Here is a tiny trained network, its code and every weight. The questions are about switching its units off for an input and a target symbol, where a switched-off unit gives its printed mean instead of its output.

import numpy as np


def w(rows, s, z=0):
    codes = np.array(rows[::2]) - 128.0
    scale = np.full(codes.shape[1], s)
    scale[-1] = z or s
    return codes * scale


def norm(h):
    return h / np.sqrt((h * h).mean(-1, keepdims=True) + 1e-5)


def f(y):
    return y / 2 * (1 + np.tanh(0.7978845608 * (y + 0.044715 * y**3)))


def softmax(a):
    e = np.exp(a - a.max(-1, keepdims=True))
    return e / e.sum(-1, keepdims=True)


def log_softmax(a):
    a = a - a.max(-1, keepdims=True)
    return a - np.log(np.exp(a).sum(-1, keepdims=True))


def net(x, mask):
    ids = ['ΓΞΠΣΦαβδεζηλμτψω'.index(c) for c in x.split()]
    T = len(ids)
    res = E[ids] + P[:T]
    u = 0
    for l in range(2):
        r = norm(res)
        for j in range(2):
            rows = slice(2 * j, 2 * j + 2)
            q, k, v = (r @ M[l][rows].T for M in (Q, K, V))
            z = softmax(np.where(np.tri(T) > 0, q @ k.T / 2**0.5, -1e9)) @ v
            o = O[l][rows]
            res = res + np.where(mask[u + j], z, o[:, -1]) @ o[:, :-1]
        u += 2
        y = f(norm(res) @ A[l][:, :-1].T + A[l][:, -1])
        res = res + np.where(mask[u : u + 4], y, B[l][:, -1]) @ B[l][:, :-1]
        u += 4
    return log_softmax(norm(res)[-1] @ U[:, :-1].T + U[:, -1])


Q, K, V, O, A, B = {}, {}, {}, {}, {}, {}
E = w([
[133,82,71,121],'Γ',
[152,89,162,79],'Ξ',
[116,91,121,173],'Π',
[162,219,164,219],'Σ',
[154,49,30,121],'Φ',
[175,160,133,216],'α',
[156,4,137,146],'β',
[218,173,218,105],'δ',
[156,89,106,136],'ε',
[48,184,81,106],'ζ',
[102,154,78,98],'η',
[97,111,9,193],'λ',
[60,130,127,154],'μ',
[161,20,222,141],'τ',
[154,105,70,207],'ψ',
[75,48,164,221],'ω',
],0.015)
P = w([
[42,172,133,143],'0',
[8,120,132,15],'1',
[147,137,50,84],'2',
[78,95,18,89],'3',
[123,151,169,229],'4',
[61,117,69,113],'5',
[254,254,215,76],'6',
[200,109,194,166],'7',
[61,101,47,135],'8',
[220,79,102,119],'9',
],0.0088)
Q[0] = w([
[179,146,59,253],'0.h1',
[6,120,61,172],'0.h1',
[131,148,85,163],'0.h2',
[133,152,117,129],'0.h2',
],0.015)
K[0] = w([
[6,102,103,144],'0.h1',
[186,50,20,145],'0.h1',
[147,98,133,134],'0.h2',
[110,120,138,138],'0.h2',
],0.019)
V[0] = w([
[137,164,118,109],'0.h1',
[159,193,229,130],'0.h1',
[142,228,88,142],'0.h2',
[107,167,254,150],'0.h2',
],0.017)
O[0] = w([
[88,179,74,117,119],'0.h1',
[203,176,212,186,2],'0.h1',
[88,198,254,99,104],'0.h2',
[251,74,162,234,93],'0.h2',
],0.0082,0.0077)
A[0] = w([
[213,96,137,134,121],'0.n1',
[185,102,163,177,66],'0.n2',
[200,201,203,96,181],'0.n3',
[150,225,7,180,253],'0.n4',
],0.016,0.0014)
B[0] = w([
[99,92,79,95,179],'0.n1',
[75,109,75,76,196],'0.n2',
[87,18,172,82,254],'0.n3',
[108,1,157,96,186],'0.n4',
],0.011,0.0078)
Q[1] = w([
[150,219,128,138],'1.h1',
[169,181,102,157],'1.h1',
[47,151,103,248],'1.h2',
[254,193,205,101],'1.h2',
],0.017)
K[1] = w([
[103,47,153,77],'1.h1',
[67,88,150,62],'1.h1',
[215,40,86,9],'1.h2',
[13,140,48,137],'1.h2',
],0.014)
V[1] = w([
[212,167,218,202],'1.h1',
[3,172,132,189],'1.h1',
[86,92,79,236],'1.h2',
[75,156,73,117],'1.h2',
],0.027)
O[1] = w([
[228,111,132,51,6],'1.h1',
[79,20,207,6,228],'1.h1',
[178,59,143,199,129],'1.h2',
[147,127,223,166,71],'1.h2',
],0.018,0.012)
A[1] = w([
[44,91,114,166,231],'1.n1',
[94,153,9,210,251],'1.n2',
[234,32,38,109,140],'1.n3',
[3,170,179,188,232],'1.n4',
],0.016,0.0021)
B[1] = w([
[145,150,33,74,229],'1.n1',
[248,84,162,192,222],'1.n2',
[142,191,66,22,211],'1.n3',
[75,75,48,89,251],'1.n4',
],0.016,0.013)
U = w([
[152,69,79,124,254],'Γ',
[118,158,129,142,238],'Ξ',
[107,159,133,129,181],'Π',
[150,60,112,117,126],'Σ',
[86,184,137,164,119],'Φ',
[153,225,91,253,82],'α',
[160,52,148,45,39],'β',
[101,216,176,100,42],'δ',
[147,194,145,73,43],'ε',
[237,147,66,117,98],'ζ',
[130,192,103,222,48],'η',
[135,75,88,180,35],'λ',
[59,193,141,172,102],'μ',
[121,240,143,107,215],'τ',
[124,130,96,207,12],'ψ',
[91,140,127,148,40],'ω',
],0.011,0.0072)

Each question gives the input, a string of symbols that net reads in full, and the target symbol t.
The units are the heads (2 rows each of Q, K, V and O) and the neurons (one row each of A and B). Each row of codes is followed by its name. A weight is (code - 128) times the scale printed after its matrix; where a second scale follows, it is the last column's (O, A, B and U).
mask holds one flag per unit, layer by layer, with each layer's heads first. A switched-off unit (its flag False) gives its mean, the last column of its rows in O or B, instead of its output. The means were averaged over made-up inputs and are rounded, as every weight is.
A unit's drop is (log p(t) with every unit on - log p(t) with that unit switched off) / (log p(t) with every unit on - log p(t) with every unit switched off).
The circuit of an input: a set's keep is (log p(t) with only the set's units on - log p(t) with every unit switched off) / (log p(t) with every unit on - log p(t) with every unit switched off). Starting from all 12 units, units are removed one at a time, each time the one whose removal leaves the highest keep (on an exact tie, the one counted first), for as long as the keep stays at least 0.8.
units of the circuit, in order: the units of the circuit, biggest drop first
most important unit: the unit with the biggest drop
k most important neurons: the k neurons with the biggest drops, biggest first
top k neurons in layer l: the k neurons of layer l with the biggest drops, biggest first
which heads matter: for each layer, one digit per head in row order, 1 if its drop is at least 0.15 and else 0, layers parted by /
drop when u is switched off: that unit's drop, to one decimal
input δ Φ τ μ λ, target ζ: most important unit => 0.h2
input δ δ β λ Π Γ μ δ τ δ, target ζ: units of the circuit, in order => 1.h1, 0.h1
input δ Φ μ β λ δ η Γ, target ζ: units of the circuit, in order => 0.h2, 1.h1
input δ Γ Φ μ δ μ Γ, target ζ: units of the circuit, in order => 0.h1, 1.h1, 0.n3
input δ μ δ δ Π, target ζ: units of the circuit, in order => 0.h1, 1.h1
input δ ψ δ μ δ τ δ λ, target ζ: units of the circuit, in order => 0.h1, 1.h1
input τ η δ η δ, target α: units of the circuit, in order => 1.h1, 0.h1
input δ μ ε, target ζ: units of the circuit, in order => 1.h1, 0.h2
input μ μ η, target β: which heads matter => 01 / 10
input δ ε δ ε Γ Γ ζ, target ζ: units of the circuit, in order => 1.h1, 0.h2, 0.h1, 0.n3
input δ δ Γ ω μ δ μ ε Φ η, target ζ: units of the circuit, in order => 0.h2, 1.h1
input δ τ δ ω, target ζ: which heads matter => 11 / 10
input μ τ μ Σ, target β: 3 most important neurons => 0.n4, 0.n3, 0.n1
input μ μ ψ, target β: top 3 neurons in layer 0 => 0.n4, 0.n3, 0.n1
input μ β ψ, target β: most important unit => 0.n4
input μ Ξ β ζ μ τ ε Σ, target β: top 3 neurons in layer 0 => 0.n3, 0.n4, 0.n1
input μ ω ψ ω μ, target β: drop when 0.h2 is switched off => 1.5
input δ μ δ Γ μ μ ω ω, target ζ: drop when 1.h1 is switched off => 0.7
input δ μ τ ψ λ ψ, target ζ: drop when 0.n4 is switched off => 0.6
input δ Γ τ α μ μ, target ζ: most important unit => 0.h2
